Here is a tiny trained network, its code and every weight. The questions are about switching its units off for an input and a target symbol, where a switched-off unit gives its printed mean instead of its output.

import numpy as np


def w(rows, s, z=0):
    codes = np.array(rows[::2]) - 128.0
    scale = np.full(codes.shape[1], s)
    scale[-1] = z or s
    return codes * scale


def f(y):
    return y / 2 * (1 + np.tanh(0.7978845608 * (y + 0.044715 * y**3)))


def softmax(a):
    e = np.exp(a - a.max(-1, keepdims=True))
    return e / e.sum(-1, keepdims=True)


def log_softmax(a):
    a = a - a.max(-1, keepdims=True)
    return a - np.log(np.exp(a).sum(-1, keepdims=True))


def net(x, mask):
    ids = ['ΛΠΨβεζημξφ'.index(c) for c in x.split()]
    T = len(ids)
    res = E[ids] + P[:T]
    r = res
    for j in range(3):
        rows = slice(4 * j, 4 * j + 4)
        q, k, v = (r @ M[0][rows].T for M in (Q, K, V))
        z = softmax(np.where(np.tri(T) > 0, q @ k.T / 4**0.5, -1e9)) @ v
        o = O[0][rows]
        res = res + np.where(mask[j], z, o[:, -1]) @ o[:, :-1]
    y = f(res @ A[0][:, :-1].T + A[0][:, -1])
    res = res + np.where(mask[3:19], y, B[0][:, -1]) @ B[0][:, :-1]
    return log_softmax(res[-1] @ U[:, :-1].T + U[:, -1])


Q, K, V, O, A, B = {}, {}, {}, {}, {}, {}
E = w([
[109,232,171],'Λ',
[89,94,180],'Π',
[145,143,91],'Ψ',
[148,104,122],'β',
[6,61,88],'ε',
[177,36,134],'ζ',
[114,189,191],'η',
[175,121,125],'μ',
[80,60,141],'ξ',
[79,196,9],'φ',
],0.02)
P = w([
[130,42,118],'0',
[109,79,132],'1',
[85,100,156],'2',
[66,116,176],'3',
[54,126,188],'4',
[38,137,199],'5',
[35,141,201],'6',
[30,155,207],'7',
[16,161,214],'8',
[17,165,211],'9',
[6,169,217],'10',
[1,170,219],'11',
[7,177,217],'12',
],0.0049)
Q[0] = w([
[87,85,89],'head 0',
[121,155,84],'head 0',
[153,71,138],'head 0',
[121,153,129],'head 0',
[155,147,5],'head 1',
[118,70,189],'head 1',
[122,146,40],'head 1',
[99,198,169],'head 1',
[132,99,110],'head 2',
[72,227,110],'head 2',
[131,172,96],'head 2',
[171,64,96],'head 2',
],0.02)
K[0] = w([
[146,127,161],'head 0',
[117,126,131],'head 0',
[177,109,135],'head 0',
[140,164,128],'head 0',
[144,99,64],'head 1',
[168,139,188],'head 1',
[117,124,7],'head 1',
[63,139,139],'head 1',
[150,97,109],'head 2',
[57,152,110],'head 2',
[93,142,73],'head 2',
[189,108,145],'head 2',
],0.022)
V[0] = w([
[148,95,127],'head 0',
[129,122,107],'head 0',
[127,164,117],'head 0',
[136,158,125],'head 0',
[164,160,135],'head 1',
[136,123,135],'head 1',
[249,127,151],'head 1',
[126,145,81],'head 1',
[144,150,153],'head 2',
[172,177,154],'head 2',
[124,123,213],'head 2',
[58,82,182],'head 2',
],0.011)
O[0] = w([
[123,139,201,102],'head 0',
[121,139,143,116],'head 0',
[144,178,67,125],'head 0',
[174,160,88,119],'head 0',
[152,206,92,152],'head 1',
[123,142,127,120],'head 1',
[232,48,62,7],'head 1',
[54,155,105,81],'head 1',
[135,127,146,97],'head 2',
[84,43,255,45],'head 2',
[225,12,173,139],'head 2',
[209,118,32,255],'head 2',
],0.0042,0.0049)
A[0] = w([
[45,75,78,118],'neuron 0',
[155,150,109,166],'neuron 1',
[198,134,174,138],'neuron 2',
[113,135,143,99],'neuron 3',
[111,95,63,145],'neuron 4',
[136,143,63,175],'neuron 5',
[121,135,150,108],'neuron 6',
[164,89,204,113],'neuron 7',
[106,122,204,117],'neuron 8',
[118,149,87,95],'neuron 9',
[100,87,121,140],'neuron 10',
[152,161,135,89],'neuron 11',
[143,94,121,123],'neuron 12',
[214,132,84,196],'neuron 13',
[75,172,138,2],'neuron 14',
[251,119,118,70],'neuron 15',
],0.019,0.012)
B[0] = w([
[206,194,218,254],'neuron 0',
[68,170,134,172],'neuron 1',
[172,254,50,196],'neuron 2',
[163,101,108,134],'neuron 3',
[139,78,155,197],'neuron 4',
[87,81,62,220],'neuron 5',
[155,139,118,136],'neuron 6',
[160,128,9,234],'neuron 7',
[238,110,110,216],'neuron 8',
[237,123,128,182],'neuron 9',
[191,45,132,187],'neuron 10',
[174,118,72,144],'neuron 11',
[183,118,220,155],'neuron 12',
[47,14,132,207],'neuron 13',
[78,51,220,216],'neuron 14',
[78,245,59,164],'neuron 15',
],0.0067,0.0078)
U = w([
[149,53,213,90],'Λ',
[184,76,149,127],'Π',
[142,96,157,69],'Ψ',
[48,6,141,255],'β',
[126,105,133,59],'ε',
[138,73,58,20],'ζ',
[192,164,91,58],'η',
[61,163,53,193],'μ',
[66,135,206,236],'ξ',
[153,174,161,150],'φ',
],0.012,0.0047)

Each question gives the input, a string of symbols that net reads in full, and the target symbol t.
The units are the heads (4 rows each of Q, K, V and O) and the neurons (one row each of A and B). Each row of codes is followed by its name. A weight is (code - 128) times the scale printed after its matrix; where a second scale follows, it is the last column's (O, A, B and U).
mask holds one flag per unit, heads first, then neurons. A switched-off unit (its flag False) gives its mean, the last column of its rows in O or B, instead of its output. The means were averaged over made-up inputs and are rounded, as every weight is.
A unit's drop is (log p(t) with every unit on - log p(t) with that unit switched off) / (log p(t) with every unit on - log p(t) with every unit switched off).
The circuit of an input: a set's keep is (log p(t) with only the set's units on - log p(t) with every unit switched off) / (log p(t) with every unit on - log p(t) with every unit switched off). Starting from the 12 units with the biggest drops (on a tie, the unit counted first), units are removed one at a time, each time the one whose removal leaves the highest keep (on an exact tie, the one counted first), for as long as the keep stays at least 0.8.
units of the circuit, in order: the units of the circuit, biggest drop first
most important unit: the unit with the biggest drop
top k neurons: the k neurons with the biggest drops, biggest first
heads that matter: for each layer, one digit per head in row order, 1 if its drop is at least 0.15 and else 0, layers parted by /
drop when u is switched off: that unit's drop, to one decimal
input η φ Ψ Ψ, target ξ: top 2 neurons	(neuron 14; neuron 7)
input Ψ Π ξ η η ξ ξ Ψ, target β: most important unit	neuron 13
input η φ η η Ψ μ φ Π η η Λ ξ, target Λ: units of the circuit, in order	(neuron 0; head 2)
input ε β ξ η η Λ, target μ: units of the circuit, in order	(head 2; neuron 5)
input φ Π Ψ β ζ Λ η ε μ, target μ: heads that matter	000
input Ψ φ β φ β η, target ξ: units of the circuit, in order	(head 2; neuron 14)
input Ψ Λ ζ Ψ, target β: heads that matter	010
input ξ ε η Ψ η Ψ, target μ: heads that matter	011
input Λ η β μ, target μ: units of the circuit, in order	(neuron 15; head 1; neuron 0; neuron 8)
input μ η ζ, target ζ: top 2 neurons	(neuron 7; neuron 15)
input ε Π ζ η Ψ η η β, target β: top 2 neurons	(neuron 0; neuron 13)
input η ξ Λ φ φ φ η ε Π η ξ, target Π: heads that matter	001
input μ β Π, target Π: top 2 neurons	(neuron 8; neuron 7)
input β Ψ β μ μ μ η Λ φ Ψ Λ ζ Ψ, target ξ: most important unit	head 1
input ε β β ζ μ ε, target Π: drop when head 1 is switched off	0.1
input φ η η η φ ε ξ β μ ζ ξ ε, target Π: drop when neuron 2 is switched off	0.0
input Λ φ Ψ η Π η η ε β Ψ, target μ: drop when neuron 14 is switched off	-0.1
